Below are the code and all the weights of a small trained network. Each question names an input and a class and asks about switching units off, where a switched-off unit gives its printed mean instead of its output.

import numpy as np


def w(rows, s, z=0):
    codes = np.array(rows[::2]) - 128.0
    scale = np.full(codes.shape[1], s)
    scale[-1] = z or s
    return codes * scale


def norm(h):
    return h / np.sqrt((h * h).mean(-1, keepdims=True) + 1e-5)


def f(y):
    return y / 2 * (1 + np.tanh(0.7978845608 * (y + 0.044715 * y**3)))


def log_softmax(a):
    a = a - a.max(-1, keepdims=True)
    return a - np.log(np.exp(a).sum(-1, keepdims=True))


def net(x, mask):
    res = np.array(x, float).reshape(1, 2) / 4 @ E
    u = 0
    for l in range(2):
        y = f(norm(res) @ A[l][:, :-1].T + A[l][:, -1])
        res = res + np.where(mask[u : u + 15], y, B[l][:, -1]) @ B[l][:, :-1]
        u += 15
    return log_softmax(norm(res)[-1] @ U[:, :-1].T + U[:, -1])


A, B = {}, {}
E = w([
[182,13,103,254,156],'x0',
[181,220,236,190,23],'x1',
],0.0049)
A[0] = w([
[131,106,116,145,172,104],'L0N0',
[106,117,127,96,111,54],'L0N1',
[193,192,119,138,83,195],'L0N2',
[150,232,66,179,167,57],'L0N3',
[167,102,118,126,133,132],'L0N4',
[1,139,178,122,99,53],'L0N5',
[188,90,101,159,79,123],'L0N6',
[156,110,108,159,183,114],'L0N7',
[160,78,183,70,79,121],'L0N8',
[190,137,130,55,133,60],'L0N9',
[87,82,151,81,148,121],'L0N10',
[105,184,128,180,152,7],'L0N11',
[87,99,136,142,112,68],'L0N12',
[112,80,128,74,141,140],'L0N13',
[76,152,74,102,61,124],'L0N14',
],0.0087,0.002)
B[0] = w([
[156,231,119,145,137,176],'L0N0',
[97,107,139,190,102,122],'L0N1',
[152,136,101,79,181,254],'L0N2',
[81,105,137,139,151,115],'L0N3',
[199,194,116,66,121,153],'L0N4',
[144,96,161,94,142,176],'L0N5',
[126,98,129,52,110,210],'L0N6',
[180,208,124,104,91,204],'L0N7',
[138,115,129,107,185,142],'L0N8',
[153,79,109,142,104,136],'L0N9',
[95,143,157,161,69,178],'L0N10',
[111,140,108,127,148,109],'L0N11',
[135,159,96,150,104,116],'L0N12',
[2,134,182,149,116,192],'L0N13',
[165,53,121,135,97,178],'L0N14',
],0.0055,0.0031)
A[1] = w([
[137,160,254,149,140,5],'L1N0',
[158,125,104,67,129,97],'L1N1',
[106,224,138,194,6,107],'L1N2',
[182,93,89,202,139,98],'L1N3',
[165,160,103,99,173,113],'L1N4',
[64,85,72,67,162,74],'L1N5',
[159,182,129,142,35,44],'L1N6',
[94,154,180,102,131,17],'L1N7',
[57,147,59,139,226,13],'L1N8',
[198,69,106,209,163,54],'L1N9',
[169,154,138,167,131,90],'L1N10',
[141,47,149,176,66,168],'L1N11',
[155,68,108,66,216,147],'L1N12',
[72,186,107,51,88,74],'L1N13',
[210,167,243,133,167,146],'L1N14',
],0.0091,0.0022)
B[1] = w([
[154,170,112,148,176,169],'L1N0',
[107,85,152,143,114,159],'L1N1',
[57,77,90,143,110,159],'L1N2',
[133,126,159,2,132,183],'L1N3',
[59,79,171,132,79,163],'L1N4',
[185,191,110,186,164,205],'L1N5',
[121,113,122,186,190,163],'L1N6',
[167,73,110,121,143,145],'L1N7',
[124,143,111,180,138,193],'L1N8',
[174,123,188,68,91,193],'L1N9',
[131,163,134,118,151,150],'L1N10',
[33,111,116,128,114,140],'L1N11',
[85,144,153,165,82,190],'L1N12',
[183,73,176,83,94,197],'L1N13',
[102,134,70,160,141,254],'L1N14',
],0.0079,0.0064)
U = w([
[243,91,217,21,155,210],'0',
[166,217,85,240,249,216],'1',
[2,46,150,184,93,2],'2',
],0.012,0.0026)

Each question gives the input, the list of numbers given to net, and the class t.
The units are the neurons (one row each of A and B). Each row of codes is followed by its name. A weight is (code - 128) times the scale printed after its matrix; where a second scale follows, it is the last column's (A, B and U).
mask holds one flag per neuron, layer by layer. A switched-off neuron (its flag False) gives its mean, the last column of its row in B, instead of its output. The means were averaged over made-up inputs and are rounded, as every weight is.
A unit's drop is (log p(t) with every unit on - log p(t) with that unit switched off) / (log p(t) with every unit on - log p(t) with every unit switched off).
The circuit of an input: a set's keep is (log p(t) with only the set's units on - log p(t) with every unit switched off) / (log p(t) with every unit on - log p(t) with every unit switched off). Starting from the 12 units with the biggest drops (on a tie, the unit counted first), units are removed one at a time, each time the one whose removal leaves the highest keep (on an exact tie, the one counted first), for as long as the keep stays at least 0.8.
units of the circuit, in order: the units of the circuit, biggest drop first
k most important neurons: the k neurons with the biggest drops, biggest first
k most important neurons of layer l: the k neurons of layer l with the biggest drops, biggest first
drop when u is switched off: that unit's drop, to one decimal
input [-2,-6], class 1: units of the circuit, in order -> L1N5
input [3,2], class 2: 2 most important neurons -> L0N6, L1N5
input [8,-8], class 0: 3 most important neurons of layer 1 -> L1N9, L1N3, L1N14
input [-3,1], class 2: 2 most important neurons of layer 0 -> L0N13, L0N14
input [-5,7], class 1: 2 most important neurons of layer 1 -> L1N0, L1N14
input [0,3], class 2: 2 most important neurons -> L0N2, L1N4
input [-3,-2], class 2: 2 most important neurons of layer 0 -> L0N14, L0N2
input [7,6], class 0: 3 most important neurons -> L1N9, L1N3, L0N13
input [2,3], class 2: 2 most important neurons of layer 1 -> L1N5, L1N4
input [-6,8], class 1: 2 most important neurons -> L1N0, L1N14
input [-3,2], class 2: 3 most important neurons of layer 0 -> L0N13, L0N2, L0N6
input [-1,2], class 2: drop when L0N2 is switched off -> 0.5
input [-3,-5], class 1: drop when L1N5 is switched off -> 4.2
input [0,4], class 1: most important neuron of layer 1 -> L1N0
input [-1,-8], class 1: drop when L1N5 is switched off -> 0.4
